[[112 115 117 129 142 152 133 122 137 143 122 127 140 141 151 112]
 [113 151 150 137 138 140 112 109 117 115 113 110 134 131 105 109]
 [143 150 111 126 118 128 130 137 123 121 113 135 118 147 130 125]]
|
[[113 151 150 137 138 140 112 109 117 115 113 110 134 131 105 109]
 [143 150 111 126 118 128 130 137 123 121 113 135 118 147 130 125]
 [112 115 117 129 142 152 133 122 137 143 122 127 140 141 151 112]]

[[147 127 108 108 124 116 139 133 110 133 135 108]
 [114 113 122 126 131 135 146 136 136 126 133 133]
 [149 131 105 110 134 135 128 126 140 107 132 134]
 [121 144 150 148 113 127 109 116 123 126 111 128]
 [129 120 105 117 137 115 121 142 144 144 140 120]]
|
[[121 144 150 148 113 127 109 116 123 126 111 128]
 [149 131 105 110 134 135 128 126 140 107 132 134]
 [147 127 108 108 124 116 139 133 110 133 135 108]
 [129 120 105 117 137 115 121 142 144 144 140 120]
 [114 113 122 126 131 135 146 136 136 126 133 133]]

[[125 143 119 132 143 141 127 135 112 136 129]
 [152 118 118 120 118 125 119 145 132 147 134]
 [147 117 128 121 118 124 123 135 148 134 126]
 [134 123 122 132 125 128 116 138 133 135 122]]
|
[[125 143 119 132 143 141 127 135 112 136 129]
 [134 123 122 132 125 128 116 138 133 135 122]
 [152 118 118 120 118 125 119 145 132 147 134]
 [147 117 128 121 118 124 123 135 148 134 126]]

[[111 115 134 121 138]
 [112 116 132 105 128]]
|
[[112 116 132 105 128]
 [111 115 134 121 138]]

[[125 140 105 131]
 [119 139 119 116]
 [130 148 141 116]
 [126 138 135 130]]
|
[[130 148 141 116]
 [125 140 105 131]
 [119 139 119 116]
 [126 138 135 130]]

[[132 128 126]
 [132 129 126]
 [100 127 130]]
|
[[132 129 126]
 [132 128 126]
 [100 127 130]]

[[145 115 124 128 118 137 140 117 136]
 [149 112 122 129 117 139 146 113 142]
 [142 119 125 129 120 137 137 121 134]]
|
[[142 119 125 129 120 137 137 121 134]
 [145 115 124 128 118 137 140 117 136]
 [149 112 122 129 117 139 146 113 142]]

[[140 119]
 [131 136]
 [131 125]
 [123 155]]
|
[[123 155]
 [131 136]
 [131 125]
 [140 119]]

[[139 130 115 146 141 113 100 149 132 143 131]
 [137 123 122 132 133 116 120 135 128 136 128]
 [125 134 127 134 129 133 126 132 131 127 125]]
|
[[125 134 127 134 129 133 126 132 131 127 125]
 [139 130 115 146 141 113 100 149 132 143 131]
 [137 123 122 132 133 116 120 135 128 136 128]]
---
[[128 157 135 135 149]
 [141 146 140 135 141]]
|
[[128 157 135 135 149]]

[[130 130 142 125]
 [129 115 126 116]
 [129 129 135 125]
 [138 129 119 132]
 [114 133 151 126]
 [111 132 153 124]
 [146 135 116 136]
 [137 113 112 116]
 [147 144 120 145]
 [143 149 123 148]]
|
[[130 130 142 125]
 [129 129 135 125]
 [114 133 151 126]
 [146 135 116 136]
 [147 144 120 145]]

[[124 149 146]
 [118 150 141]
 [116 148 137]
 [117 149 139]
 [119 151 143]
 [116 136 125]
 [118 150 141]
 [135 105 109]]
|
[[124 149 146]
 [116 148 137]
 [119 151 143]
 [118 150 141]]

[[152 141 122 149 124]
 [127 139 120 133 132]
 [126 122 127 132 128]]
|
[[152 141 122 149 124]
 [126 122 127 132 128]]

[[131 132 119 117 141 118]
 [119 138 119 116 142 118]
 [126 139 132 137 120 131]
 [131 124 141 135 114 130]
 [130 136 106 115 133 121]
 [126 114 120 131 133 125]]
|
[[131 132 119 117 141 118]
 [126 139 132 137 120 131]
 [130 136 106 115 133 121]]

[[138 137 120 128 131 137 133 140 120 131 128]
 [146 145 114 124 138 132 131 144 122 125 118]
 [119 120 142 120 126 130 136 124 140 131 123]
 [117 129 118 154 143 115  99 117 126 100 124]
 [126 137 125 136 146 125 119 132 139 106 109]
 [140 141 126 124 137 151 145 152 126 131 118]
 [129 124 137 116 122 136 143 133 134 140 127]
 [142 140 121 124 133 140 139 145 122 132 124]]
|
[[138 137 120 128 131 137 133 140 120 131 128]
 [119 120 142 120 126 130 136 124 140 131 123]
 [126 137 125 136 146 125 119 132 139 106 109]
 [129 124 137 116 122 136 143 133 134 140 127]]
---
[[113 143 149 151 117]
 [126 127 129 126 129]
 [120 114 145 122 101]
 [105 145 110 105 118]]
|
[[126 127 129]
 [120 114 145]]

[[136 150 143 152 129]
 [124 124 127 131 109]
 [111 115 128 104 139]]
|
[[124 124 127]
 [111 115 128]]

[[135 130 128 130 130]
 [153 140 130 137 137]
 [137 133 128 130 131]
 [126 128 127 128 127]]
|
[[153 140 130]
 [137 133 128]]

[[145 156 116 127 152]
 [137 130 119 108 101]
 [103 114 114 141 134]
 [131 136 144 142 119]]
|
[[137 130 119]
 [103 114 114]]

[[135 150 123 122 153]
 [127 128 127 128 129]
 [119 114 132 128 137]]
|
[[127 128 127]
 [119 114 132]]

[[120 118 132 101]
 [144 136 115 114]
 [110 109 132 132]]
|
[[144 136 115]
 [110 109 132]]

[[133 124 141 123 133]
 [129 123 120 128 131]
 [114 150 111 111 129]
 [144 130 127 120 135]]
|
[[129 123 120]
 [114 150 111]]

[[124 139 157]
 [112 123 123]
 [122 134 131]]
|
[[112 123 123]
 [122 134 131]]
---
[[126 130 124 132]
 [132 103 120 121]]
|
[[130 124]
 [103 120]]

[[142 149 154]
 [143 142 145]]
|
[[149 154]
 [142 145]]

[[130 152 141]
 [128 129 125]
 [113 129 118]]
|
[[152 141]
 [129 125]]

[[137 150 117 103 124]
 [135 146 119 108 125]
 [135 145 120 110 125]]
|
[[150 117]
 [146 119]]

[[138 113 114 131 142]
 [113 111 105 120 137]]
|
[[113 114]
 [111 105]]

[[121 135 124 125 125]
 [104 132 135 107 116]
 [131 126 131 128 129]
 [112 147 121 110 114]
 [142 116 135 144 140]]
|
[[135 124]
 [132 135]]
---
[[123 131 125 130 148 130 131 124 136 117 132 136 127]
 [121 138 116 131 112 135 133 115 134 138 134 118 128]
 [140 114 145 122 152 117 121 150 132 115 116 137 128]]
|
[[128 137 116 115 132 150 121 117 152 122 145 114 140]
 [128 118 134 138 134 115 133 135 112 131 116 138 121]
 [127 136 132 117 136 124 131 130 148 130 125 131 123]]

[[128 139 136 106 158 105 132 126 115 106 122 110]
 [123 131 133 119 139 119 131 123 126 117 124 121]]
|
[[121 124 117 126 123 131 119 139 119 133 131 123]
 [110 122 106 115 126 132 105 158 106 136 139 128]]

[[118 137 128 127 114]
 [110 135 142 120 128]
 [112 136 135 136 135]
 [131 149 118 135 127]
 [123 122 137 129 120]
 [119 122 113 133 111]
 [123 116 126 136 120]
 [132 105 142 121 115]
 [119 118 117 124 104]
 [109 126 114 140 141]]
|
[[141 140 114 126 109]
 [104 124 117 118 119]
 [115 121 142 105 132]
 [120 136 126 116 123]
 [111 133 113 122 119]
 [120 129 137 122 123]
 [127 135 118 149 131]
 [135 136 135 136 112]
 [128 120 142 135 110]
 [114 127 128 137 118]]

[[116 139 147 136 126 149]
 [122 129 133 133 115 139]
 [109 124 136 121 120 149]
 [133 137 135 142 121 130]]
|
[[130 121 142 135 137 133]
 [149 120 121 136 124 109]
 [139 115 133 133 129 122]
 [149 126 136 147 139 116]]

[[114 132 115 137 114 114 123]
 [143 126 118 126 158 122 126]]
|
[[126 122 158 126 118 126 143]
 [123 114 114 137 115 132 114]]

[[154 129]
 [130 132]
 [129 131]
 [130 136]
 [128 132]
 [145 136]
 [142 134]
 [129 132]
 [130 133]
 [129 146]]
|
[[146 129]
 [133 130]
 [132 129]
 [134 142]
 [136 145]
 [132 128]
 [136 130]
 [131 129]
 [132 130]
 [129 154]]
